Here is a tiny trained network, its code and every weight. The questions are about switching its units off for an input and a target symbol, where a switched-off unit gives its printed mean instead of its output.

import numpy as np


def w(rows, s, z=0):
    codes = np.array(rows[::2]) - 128.0
    scale = np.full(codes.shape[1], s)
    scale[-1] = z or s
    return codes * scale


def norm(h):
    return h / np.sqrt((h * h).mean(-1, keepdims=True) + 1e-5)


def f(y):
    return np.maximum(y, 0)


def softmax(a):
    e = np.exp(a - a.max(-1, keepdims=True))
    return e / e.sum(-1, keepdims=True)


def log_softmax(a):
    a = a - a.max(-1, keepdims=True)
    return a - np.log(np.exp(a).sum(-1, keepdims=True))


def net(x, mask):
    ids = ['ΔΘΞαγηλμπφψω'.index(c) for c in x.split()]
    T = len(ids)
    res = E[ids] + P[:T]
    u = 0
    for l in range(2):
        q, k, v = (norm(res) @ M[l].T for M in (Q, K, V))
        z = softmax(np.where(np.tri(T) > 0, q @ k.T / 2**0.5, -1e9)) @ v
        res = res + np.where(mask[u], z, O[l][:, -1]) @ O[l][:, :-1]
        u += 1
        y = f(norm(res) @ A[l][:, :-1].T + A[l][:, -1])
        res = res + np.where(mask[u : u + 8], y, B[l][:, -1]) @ B[l][:, :-1]
        u += 8
    return log_softmax(norm(res)[-1] @ U[:, :-1].T + U[:, -1])


Q, K, V, O, A, B = {}, {}, {}, {}, {}, {}
E = w([
[149,144,133,127,144,93,146,144,89],'Δ',
[111,156,137,165,141,133,128,127,106],'Θ',
[107,132,108,140,121,142,126,98,109],'Ξ',
[254,81,177,39,136,216,150,74,85],'α',
[139,179,131,135,118,129,113,147,111],'γ',
[124,137,100,147,134,138,115,134,143],'η',
[141,124,116,141,156,111,137,151,134],'λ',
[123,111,101,158,156,133,134,110,136],'μ',
[116,163,118,152,113,149,109,119,118],'π',
[126,131,123,136,136,113,138,98,82],'φ',
[150,174,147,146,132,109,125,155,100],'ψ',
[144,102,125,152,173,108,151,132,124],'ω',
],0.0061)
P = w([
[32,71,82,89,32,9,100,195,168],'0',
[84,93,88,149,96,91,78,221,117],'1',
[84,129,123,123,57,82,197,138,203],'2',
[78,136,98,141,158,165,142,199,137],'3',
[116,155,144,110,90,141,235,107,218],'4',
[100,162,111,128,196,221,166,164,140],'5',
[114,169,145,116,142,179,249,123,222],'6',
],0.002)
Q[0] = w([
[82,210,141,156,156,128,255,99,180],'L0H0',
[115,145,66,164,203,185,125,181,34],'L0H0',
],0.0084)
K[0] = w([
[200,142,136,108,213,253,103,123,91],'L0H0',
[159,142,210,87,69,139,202,57,228],'L0H0',
],0.0077)
V[0] = w([
[103,132,138,116,146,59,188,75,4],'L0H0',
[102,110,85,88,46,168,147,6,75],'L0H0',
],0.0034)
O[0] = w([
[119,233,140,126,165,47,118,23,254,172],'L0H0',
[193,124,165,126,46,83,188,89,206,2],'L0H0',
],0.0041,0.00075)
A[0] = w([
[131,139,91,114,117,174,76,82,218,97],'L0N0',
[107,128,132,209,132,134,180,97,100,180],'L0N1',
[188,42,164,127,137,98,114,112,153,120],'L0N2',
[127,185,130,145,82,186,65,102,84,192],'L0N3',
[30,142,116,145,202,132,99,119,122,87],'L0N4',
[149,3,214,54,74,162,54,136,75,4],'L0N5',
[159,154,100,9,85,116,155,127,219,111],'L0N6',
[154,147,95,130,158,118,149,212,189,192],'L0N7',
],0.0036,0.0031)
B[0] = w([
[65,131,180,148,144,100,158,85,64,151],'L0N0',
[136,115,90,130,98,99,140,146,152,232],'L0N1',
[117,147,131,110,130,174,173,105,96,150],'L0N2',
[119,146,101,122,96,87,175,141,134,205],'L0N3',
[208,133,87,43,115,136,108,158,173,218],'L0N4',
[178,133,177,255,76,139,93,14,122,142],'L0N5',
[107,106,84,142,169,149,73,149,39,183],'L0N6',
[129,111,106,130,92,107,150,46,79,253],'L0N7',
],0.0043,0.0034)
Q[1] = w([
[124,86,213,141,136,121,2,151,165],'L1H0',
[132,86,173,170,78,104,148,132,139],'L1H0',
],0.0082)
K[1] = w([
[91,95,92,129,113,2,97,161,113],'L1H0',
[97,97,105,117,57,133,48,92,133],'L1H0',
],0.0068)
V[1] = w([
[69,52,24,192,144,184,109,107,252],'L1H0',
[191,8,113,145,227,60,157,108,126],'L1H0',
],0.0026)
O[1] = w([
[142,183,207,146,101,54,158,136,14,144],'L1H0',
[67,254,122,60,17,178,134,160,163,253],'L1H0',
],0.0044,0.0004)
A[1] = w([
[172,103,95,89,148,3,161,121,58,17],'L1N0',
[94,179,97,167,121,117,50,127,79,160],'L1N1',
[143,67,217,243,98,65,156,15,114,123],'L1N2',
[172,135,97,114,92,89,140,51,180,142],'L1N3',
[166,18,111,181,104,119,165,170,48,7],'L1N4',
[112,166,57,103,180,154,83,131,235,28],'L1N5',
[30,75,124,130,115,208,122,196,104,164],'L1N6',
[154,75,58,64,173,177,110,131,105,88],'L1N7',
],0.0042,0.0019)
B[1] = w([
[131,138,136,226,118,255,137,90,133,252],'L1N0',
[144,122,115,62,158,153,226,100,135,212],'L1N1',
[197,155,101,84,60,167,29,245,110,203],'L1N2',
[147,120,199,124,236,115,112,129,93,243],'L1N3',
[67,117,211,61,99,19,132,116,246,206],'L1N4',
[96,62,230,99,74,202,104,147,151,181],'L1N5',
[125,121,185,139,190,113,44,101,1,183],'L1N6',
[130,125,75,198,110,58,109,126,165,215],'L1N7',
],0.0042,0.0034)
U = w([
[109,74,45,116,144,198,58,194,214,6],'Δ',
[121,109,200,133,37,103,119,199,201,248],'Θ',
[87,166,120,169,27,110,237,101,87,137],'Ξ',
[87,136,53,111,190,116,83,157,26,148],'α',
[222,122,151,142,50,183,55,159,67,120],'γ',
[45,55,241,119,119,94,110,134,58,137],'η',
[140,141,121,214,187,205,172,78,123,104],'λ',
[178,82,118,91,134,109,182,139,134,74],'μ',
[109,193,52,2,104,136,173,171,167,70],'π',
[98,94,192,28,203,137,149,82,170,183],'φ',
[117,86,70,212,124,16,136,88,173,211],'ψ',
[171,246,142,120,150,34,92,90,154,139],'ω',
],0.0075,0.0015)

Each question gives the input, a string of symbols that net reads in full, and the target symbol t.
The units are the heads (2 rows each of Q, K, V and O) and the neurons (one row each of A and B). Each row of codes is followed by its name. A weight is (code - 128) times the scale printed after its matrix; where a second scale follows, it is the last column's (O, A, B and U).
mask holds one flag per unit, layer by layer, with each layer's heads first. A switched-off unit (its flag False) gives its mean, the last column of its rows in O or B, instead of its output. The means were averaged over made-up inputs and are rounded, as every weight is.
A unit's drop is (log p(t) with every unit on - log p(t) with that unit switched off) / (log p(t) with every unit on - log p(t) with every unit switched off).
The circuit of an input: a set's keep is (log p(t) with only the set's units on - log p(t) with every unit switched off) / (log p(t) with every unit on - log p(t) with every unit switched off). Starting from the 12 units with the biggest drops (on a tie, the unit counted first), units are removed one at a time, each time the one whose removal leaves the highest keep (on an exact tie, the one counted first), for as long as the keep stays at least 0.8.
units of the circuit, in order: the units of the circuit, biggest drop first
unit that matters most: the unit with the biggest drop
k most important neurons: the k neurons with the biggest drops, biggest first
top k neurons in layer l: the k neurons of layer l with the biggest drops, biggest first
input Θ γ η γ λ μ π, target Ξ: unit that matters most	L0N3
input η η φ π ψ π φ, target Θ: units of the circuit, in order	(L1N4, L0H0, L1N2, L1H0)
input λ ω η, target π: units of the circuit, in order	(L0H0, L1H0, L0N4, L1N1)
input α ψ λ μ γ, target π: units of the circuit, in order	(L1H0, L1N0)
input γ ω γ γ, target ψ: units of the circuit, in order	(L1H0, L1N7)
input Θ λ η ω ω, target π: units of the circuit, in order	(L1H0, L0H0, L0N4)
input ω γ ψ γ Θ γ ω, target ψ: 2 most important neurons	(L1N7, L1N4)
input ω λ Θ γ γ ω ψ, target π: top 2 neurons in layer 1	(L1N0, L1N3)
input η λ Θ γ Ξ, target ψ: top 2 neurons in layer 0	(L0N4, L0N6)
input ψ λ Θ λ λ Ξ Ξ, target γ: units of the circuit, in order	(L1N2, L1H0)
input ω μ α π λ γ, target π: units of the circuit, in order	(L1H0, L0N3)
input φ Δ Δ ψ Ξ ω μ, target π: units of the circuit, in order	(L1H0, L0H0, L0N4)
input ω ω Θ Δ λ Ξ, target α: units of the circuit, in order	(L0H0, L1N0)
input γ λ φ μ φ Δ, target ω: units of the circuit, in order	(L0H0)
input Θ μ μ Δ Θ, target φ: 2 most important neurons	(L1N5, L0N4)
input Ξ γ α γ Θ η, target α: 2 most important neurons	(L0N0, L0N6)
input γ Ξ π α π λ, target ψ: top 2 neurons in layer 1	(L1N7, L1N0)
input μ λ λ ψ φ, target Δ: 3 most important neurons	(L0N4, L1N5, L0N7)
input γ ψ γ, target Δ: 2 most important neurons	(L1N5, L0N4)
input η Δ λ η μ λ ψ, target α: top neuron in layer 0	(L0N7)
input λ γ λ γ ψ ψ η, target Δ: 2 most important neurons	(L0N4, L1N5)
input Ξ μ γ γ, target ψ: top 2 neurons in layer 0	(L0N6, L0N1)
input Θ μ φ α μ, target φ: 2 most important neurons	(L1N3, L1N0)
input η φ Θ ψ Ξ Δ, target γ: top 2 neurons in layer 1	(L1N2, L1N0)
input Θ Ξ ψ, target γ: top 2 neurons in layer 1	(L1N2, L1N0)
input α μ Ξ, target η: 2 most important neurons	(L0N7, L1N6)
